Here is a tiny trained network, its code and every weight. The questions are about switching its units off for an input and a class, where a switched-off unit gives its printed mean instead of its output.

import numpy as np


def w(rows, s, z=0):
    codes = np.array(rows[::2]) - 128.0
    scale = np.full(codes.shape[1], s)
    scale[-1] = z or s
    return codes * scale


def f(y):
    return np.maximum(y, 0)


def log_softmax(a):
    a = a - a.max(-1, keepdims=True)
    return a - np.log(np.exp(a).sum(-1, keepdims=True))


def net(x, mask):
    res = np.array(x, float).reshape(1, 8) / 4 @ E
    y = f(res @ A[0][:, :-1].T + A[0][:, -1])
    res = res + np.where(mask, y, B[0][:, -1]) @ B[0][:, :-1]
    return log_softmax(res[-1] @ U[:, :-1].T + U[:, -1])


A, B = {}, {}
E = w([
[134,134,131],'x0',
[59,215,130],'x1',
[128,120,129],'x2',
[140,122,143],'x3',
[116,158,117],'x4',
[136,186,238],'x5',
[19,3,217],'x6',
[138,114,127],'x7',
],0.0055)
A[0] = w([
[183,184,89,11],'neuron 1',
[33,109,142,124],'neuron 2',
[128,154,181,84],'neuron 3',
[84,199,121,66],'neuron 4',
[30,95,166,98],'neuron 5',
[160,160,95,99],'neuron 6',
[44,194,122,101],'neuron 7',
[130,57,156,11],'neuron 8',
[134,192,217,208],'neuron 9',
[234,181,103,139],'neuron 10',
[60,100,159,25],'neuron 11',
[79,166,118,125],'neuron 12',
[140,145,250,251],'neuron 13',
[97,79,132,144],'neuron 14',
],0.011,0.0028)
B[0] = w([
[143,119,254,190],'neuron 1',
[208,212,154,204],'neuron 2',
[214,97,71,161],'neuron 3',
[201,114,148,176],'neuron 4',
[166,204,172,220],'neuron 5',
[128,131,225,178],'neuron 6',
[180,38,93,193],'neuron 7',
[158,189,169,170],'neuron 8',
[93,7,57,229],'neuron 9',
[62,231,167,239],'neuron 10',
[164,162,170,181],'neuron 11',
[178,33,146,169],'neuron 12',
[104,121,60,253],'neuron 13',
[126,190,200,184],'neuron 14',
],0.0062,0.006)
U = w([
[139,135,219,180],'0',
[241,16,86,239],'1',
[177,2,49,252],'2',
[42,84,165,107],'3',
[141,50,84,161],'4',
[33,64,119,160],'5',
[153,34,101,23],'6',
[190,47,65,10],'7',
],0.0058,0.0026)

Each question gives the input, the list of numbers given to net, and the class t.
The units are the neurons (one row each of A and B). Each row of codes is followed by its name. A weight is (code - 128) times the scale printed after its matrix; where a second scale follows, it is the last column's (A, B and U).
mask holds one flag per neuron, in row order. A switched-off neuron (its flag False) gives its mean, the last column of its row in B, instead of its output. The means were averaged over made-up inputs and are rounded, as every weight is.
A unit's drop is (log p(t) with every unit on - log p(t) with that unit switched off) / (log p(t) with every unit on - log p(t) with every unit switched off).
The circuit of an input: a set's keep is (log p(t) with only the set's units on - log p(t) with every unit switched off) / (log p(t) with every unit on - log p(t) with every unit switched off). Starting from the 12 units with the biggest drops (on a tie, the unit counted first), units are removed one at a time, each time the one whose removal leaves the highest keep (on an exact tie, the one counted first), for as long as the keep stays at least 0.8.
circuit, biggest first: the units of the circuit, biggest drop first
most important unit: the unit with the biggest drop
k most important neurons: the k neurons with the biggest drops, biggest first
drop when u is switched off: that unit's drop, to one decimal
input [-2,-5,-5,-3,8,-2,-8,2], class 0: 2 most important neurons => neuron 10; neuron 1
input [-7,7,-4,-3,-8,8,-1,-8], class 2: most important unit => neuron 9
input [8,8,2,-2,4,6,-6,1], class 1: circuit, biggest first => neuron 7; neuron 4
input [-3,-7,0,-5,2,3,-7,4], class 0: circuit, biggest first => neuron 10; neuron 1
input [7,5,-7,-3,-7,-3,8,-3], class 0: 2 most important neurons => neuron 5; neuron 2
input [6,2,2,2,6,-2,-6,6], class 0: circuit, biggest first => neuron 10; neuron 1
input [6,3,6,4,-5,-1,8,-6], class 0: 2 most important neurons => neuron 5; neuron 2
input [8,8,-3,-1,-3,1,7,-1], class 1: 2 most important neurons => neuron 7; neuron 10
input [0,-1,6,-3,0,7,1,0], class 2: 2 most important neurons => neuron 9; neuron 10
input [-1,2,-8,-2,-5,-8,-8,8], class 0: 2 most important neurons => neuron 10; neuron 1
input [-7,3,7,2,2,-8,8,-3], class 0: drop when neuron 2 is switched off => 0.2
input [-3,7,0,3,7,8,-1,-7], class 2: drop when neuron 2 is switched off => 0.0
input [6,-5,-8,6,-6,1,-6,5], class 3: drop when neuron 10 is switched off => 0.4
input [3,1,3,-8,-2,1,8,-2], class 0: most important neuron => neuron 5
